Below are the code and all the weights of a small trained network. Each question names an input and a target symbol and asks about switching units off, where a switched-off unit gives its printed mean instead of its output.

import numpy as np


def w(rows, s, z=0):
    codes = np.array(rows[::2]) - 128.0
    scale = np.full(codes.shape[1], s)
    scale[-1] = z or s
    return codes * scale


def f(y):
    return np.maximum(y, 0)


def softmax(a):
    e = np.exp(a - a.max(-1, keepdims=True))
    return e / e.sum(-1, keepdims=True)


def log_softmax(a):
    a = a - a.max(-1, keepdims=True)
    return a - np.log(np.exp(a).sum(-1, keepdims=True))


def net(x, mask):
    ids = ['αβεζηθμξπστφψω'.index(c) for c in x.split()]
    T = len(ids)
    res = E[ids] + P[:T]
    u = 0
    for l in range(2):
        r = res
        for j in range(2):
            rows = slice(2 * j, 2 * j + 2)
            q, k, v = (r @ M[l][rows].T for M in (Q, K, V))
            z = softmax(np.where(np.tri(T) > 0, q @ k.T / 2**0.5, -1e9)) @ v
            o = O[l][rows]
            res = res + np.where(mask[u + j], z, o[:, -1]) @ o[:, :-1]
        u += 2
        y = f(res @ A[l][:, :-1].T + A[l][:, -1])
        res = res + np.where(mask[u : u + 4], y, B[l][:, -1]) @ B[l][:, :-1]
        u += 4
    return log_softmax(res[-1] @ U[:, :-1].T + U[:, -1])


Q, K, V, O, A, B = {}, {}, {}, {}, {}, {}
E = w([
[191,197,80,135,49,143,51,9,204,134,195],'α',
[112,209,208,194,59,92,165,167,178,188,104],'β',
[171,104,151,44,183,65,73,196,206,187,231],'ε',
[166,134,156,14,187,150,217,34,54,189,191],'ζ',
[50,95,125,78,146,220,55,95,198,106,71],'η',
[205,38,139,201,28,219,94,120,108,110,247],'θ',
[130,108,247,90,178,66,84,58,148,45,87],'μ',
[88,194,88,58,68,162,234,198,183,57,137],'ξ',
[83,146,77,152,150,101,6,93,59,254,116],'π',
[50,51,103,93,22,73,154,41,212,193,108],'σ',
[75,219,155,207,207,230,161,125,174,175,215],'τ',
[211,186,197,53,97,189,61,186,75,150,63],'φ',
[50,198,162,118,53,127,90,84,51,39,243],'ψ',
[42,76,178,121,127,157,147,200,37,163,107],'ω',
],0.0083)
P = w([
[217,97,18,189,197,102,164,180,102,52,52],'0',
[32,189,214,70,63,182,97,114,166,196,176],'1',
[29,184,224,62,48,188,80,110,153,206,201],'2',
[32,175,225,83,39,196,79,98,145,210,182],'3',
[22,179,234,73,38,186,73,96,146,206,209],'4',
[19,181,240,72,47,186,75,87,162,218,199],'5',
[34,180,233,50,56,182,63,94,164,223,191],'6',
[21,183,245,57,35,191,65,91,150,214,228],'7',
[19,190,254,53,39,196,73,86,149,222,201],'8',
],0.0037)
Q[0] = w([
[87,138,164,74,104,169,100,103,141,153,175],'L0H1',
[177,119,85,201,154,73,168,157,119,100,62],'L0H1',
[89,170,203,57,104,155,132,116,171,125,159],'L0H2',
[61,172,254,54,64,200,95,99,142,173,203],'L0H2',
],0.0088)
K[0] = w([
[194,118,51,209,197,72,172,153,101,82,83],'L0H1',
[20,149,254,21,31,185,58,95,181,207,182],'L0H1',
[199,99,42,159,214,91,133,174,95,31,128],'L0H2',
[178,116,53,180,220,141,139,159,38,41,58],'L0H2',
],0.0063)
V[0] = w([
[166,2,91,124,16,101,126,213,143,69,117],'L0H1',
[104,32,58,71,132,129,82,19,49,99,149],'L0H1',
[176,46,116,62,244,81,126,176,198,133,83],'L0H2',
[172,163,119,81,128,144,228,111,113,29,143],'L0H2',
],0.0058)
O[0] = w([
[165,118,74,50,100,147,109,58,54,33,196,171],'L0H1',
[19,81,81,130,215,119,109,154,125,115,182,183],'L0H1',
[155,16,177,144,123,211,161,31,177,84,157,231],'L0H2',
[137,239,99,184,221,157,103,2,158,130,140,254],'L0H2',
],0.0057,0.00092)
A[0] = w([
[125,64,166,143,140,216,145,186,122,178,119,255],'L0N1',
[64,98,104,41,94,159,148,139,133,80,138,232],'L0N2',
[134,179,109,88,139,185,34,104,149,104,63,227],'L0N3',
[93,103,253,151,95,82,131,112,120,98,94,208],'L0N4',
],0.0059,0.0028)
B[0] = w([
[119,56,178,155,127,236,147,211,122,209,111,254],'L0N1',
[57,71,113,29,96,157,168,156,134,53,154,252],'L0N2',
[122,216,133,82,105,216,24,101,145,106,75,249],'L0N3',
[84,98,253,166,77,65,125,115,102,81,91,222],'L0N4',
],0.0055,0.0046)
Q[1] = w([
[156,108,71,147,143,47,156,125,134,65,62],'L1H1',
[95,159,231,94,110,244,77,126,123,220,212],'L1H1',
[65,137,183,127,86,165,79,131,144,129,136],'L1H2',
[2,199,248,111,31,226,41,111,161,159,156],'L1H2',
],0.006)
K[1] = w([
[81,164,217,94,87,161,112,121,133,167,194],'L1H1',
[211,63,12,198,201,83,148,142,113,47,21],'L1H1',
[178,108,77,157,174,111,139,124,130,88,97],'L1H2',
[208,77,46,196,253,87,184,134,106,34,66],'L1H2',
],0.0059)
V[1] = w([
[156,180,177,113,141,189,2,183,69,102,84],'L1H1',
[255,128,138,153,127,101,133,129,40,158,152],'L1H1',
[143,146,141,145,97,63,64,51,199,115,96],'L1H2',
[193,140,51,129,133,191,84,122,229,149,184],'L1H2',
],0.0064)
O[1] = w([
[131,70,179,144,193,3,70,47,104,100,33,252],'L1H1',
[160,155,252,184,223,169,81,174,62,48,178,82],'L1H1',
[129,106,66,74,117,173,1,223,215,86,77,63],'L1H2',
[143,92,121,236,48,22,109,161,192,87,200,194],'L1H2',
],0.005,0.0033)
A[1] = w([
[147,122,135,179,98,114,82,183,254,97,115,198],'L1N1',
[163,160,137,98,48,63,144,137,69,143,134,255],'L1N2',
[68,131,140,112,141,88,75,210,98,119,181,227],'L1N3',
[24,149,109,155,169,106,157,76,139,133,107,195],'L1N4',
],0.0059,0.0044)
B[1] = w([
[175,128,152,121,131,112,118,157,254,148,151,225],'L1N1',
[177,162,112,121,66,63,164,143,58,137,122,242],'L1N2',
[107,117,103,131,167,101,87,201,101,108,153,253],'L1N3',
[51,137,90,162,186,107,141,90,127,142,124,228],'L1N4',
],0.0079,0.0052)
U = w([
[204,231,53,153,68,131,93,15,173,114,163,250],'α',
[150,230,190,228,92,77,197,176,178,199,71,31],'β',
[179,106,117,59,198,30,85,211,197,157,222,168],'ε',
[157,154,157,49,188,159,226,24,55,178,146,173],'ζ',
[82,69,114,82,176,225,66,99,198,93,59,101],'η',
[210,33,159,196,48,199,125,122,126,83,226,137],'θ',
[161,75,214,144,200,37,89,53,130,39,81,144],'μ',
[105,214,42,69,68,160,243,225,175,72,125,179],'ξ',
[94,203,16,143,169,72,32,144,64,229,77,128],'π',
[92,31,57,119,47,64,159,62,180,193,79,21],'σ',
[89,199,141,245,220,200,156,115,173,156,206,196],'τ',
[235,185,167,55,76,180,88,193,87,133,36,174],'φ',
[94,188,98,151,107,82,94,122,47,2,229,5],'ψ',
[65,46,140,166,151,126,157,235,46,130,75,125],'ω',
],0.0065,0.0012)

Each question gives the input, a string of symbols that net reads in full, and the target symbol t.
The units are the heads (2 rows each of Q, K, V and O) and the neurons (one row each of A and B). Each row of codes is followed by its name. A weight is (code - 128) times the scale printed after its matrix; where a second scale follows, it is the last column's (O, A, B and U).
mask holds one flag per unit, layer by layer, with each layer's heads first. A switched-off unit (its flag False) gives its mean, the last column of its rows in O or B, instead of its output. The means were averaged over made-up inputs and are rounded, as every weight is.
A unit's drop is (log p(t) with every unit on - log p(t) with that unit switched off) / (log p(t) with every unit on - log p(t) with every unit switched off).
The circuit of an input: a set's keep is (log p(t) with only the set's units on - log p(t) with every unit switched off) / (log p(t) with every unit on - log p(t) with every unit switched off). Starting from all 12 units, units are removed one at a time, each time the one whose removal leaves the highest keep (on an exact tie, the one counted first), for as long as the keep stays at least 0.8.
units of the circuit, in order: the units of the circuit, biggest drop first
unit that matters most: the unit with the biggest drop
top k neurons: the k neurons with the biggest drops, biggest first
top k neurons in layer l: the k neurons of layer l with the biggest drops, biggest first
heads that matter: for each layer, one digit per head in row order, 1 if its drop is at least 0.15 and else 0, layers parted by /
input ξ μ ζ α β ε β, target α: heads that matter -> 11 / 00
input ω φ η ζ β ξ α ω, target ζ: units of the circuit, in order -> L1H2
input π η η π φ ω τ ψ φ, target ω: top 3 neurons in layer 0 -> L0N1, L0N4, L0N2
input β η θ η β ψ, target φ: units of the circuit, in order -> L0H1, L1H2, L1N4
input η η ψ, target σ: units of the circuit, in order -> L1H1, L0N3
input φ β η η β α ω ζ, target μ: heads that matter -> 00 / 10
input η ψ β ω α τ ε τ, target σ: units of the circuit, in order -> L1H1, L0N3
input β θ ω, target φ: units of the circuit, in order -> L0H1, L1H2
input α φ η ξ θ, target ε: top 2 neurons in layer 1 -> L1N1, L1N3
input τ β μ ε μ, target β: heads that matter -> 10 / 00
input ε φ τ π α, target θ: units of the circuit, in order -> L0H2, L1N4
input σ φ ψ, target ξ: top 2 neurons in layer 0 -> L0N2, L0N3
input μ α η ε η ω η ω, target η: heads that matter -> 01 / 01
input α φ τ α ζ ω α, target ε: top neuron in layer 0 -> L0N2
input φ θ β ω σ ψ, target μ: heads that matter -> 00 / 10
input ε π τ φ μ π ω β, target θ: heads that matter -> 01 / 10
input σ η σ ζ ω ω ω ω, target ξ: heads that matter -> 10 / 10
input α τ σ ζ β β σ φ, target ε: top 2 neurons in layer 1 -> L1N1, L1N3
input ψ ζ η ξ ζ, target π: heads that matter -> 01 / 00
input η η μ, target σ: unit that matters most -> L1H1
input η π η τ π ω, target σ: top 2 neurons -> L0N3, L0N2
input ζ μ ω τ σ β π, target τ: heads that matter -> 10 / 10
input β ζ σ φ α α, target φ: top 2 neurons -> L1N4, L0N3
input ζ η σ ε φ ζ η ω, target τ: top 2 neurons in layer 1 -> L1N2, L1N4
input τ ε π ζ ω α τ ω τ, target β: top 2 neurons in layer 0 -> L0N4, L0N2
input η φ ω τ φ ζ η η ε, target σ: heads that matter -> 01 / 10
input φ π μ ε σ ε ω, target μ: unit that matters most -> L1H1
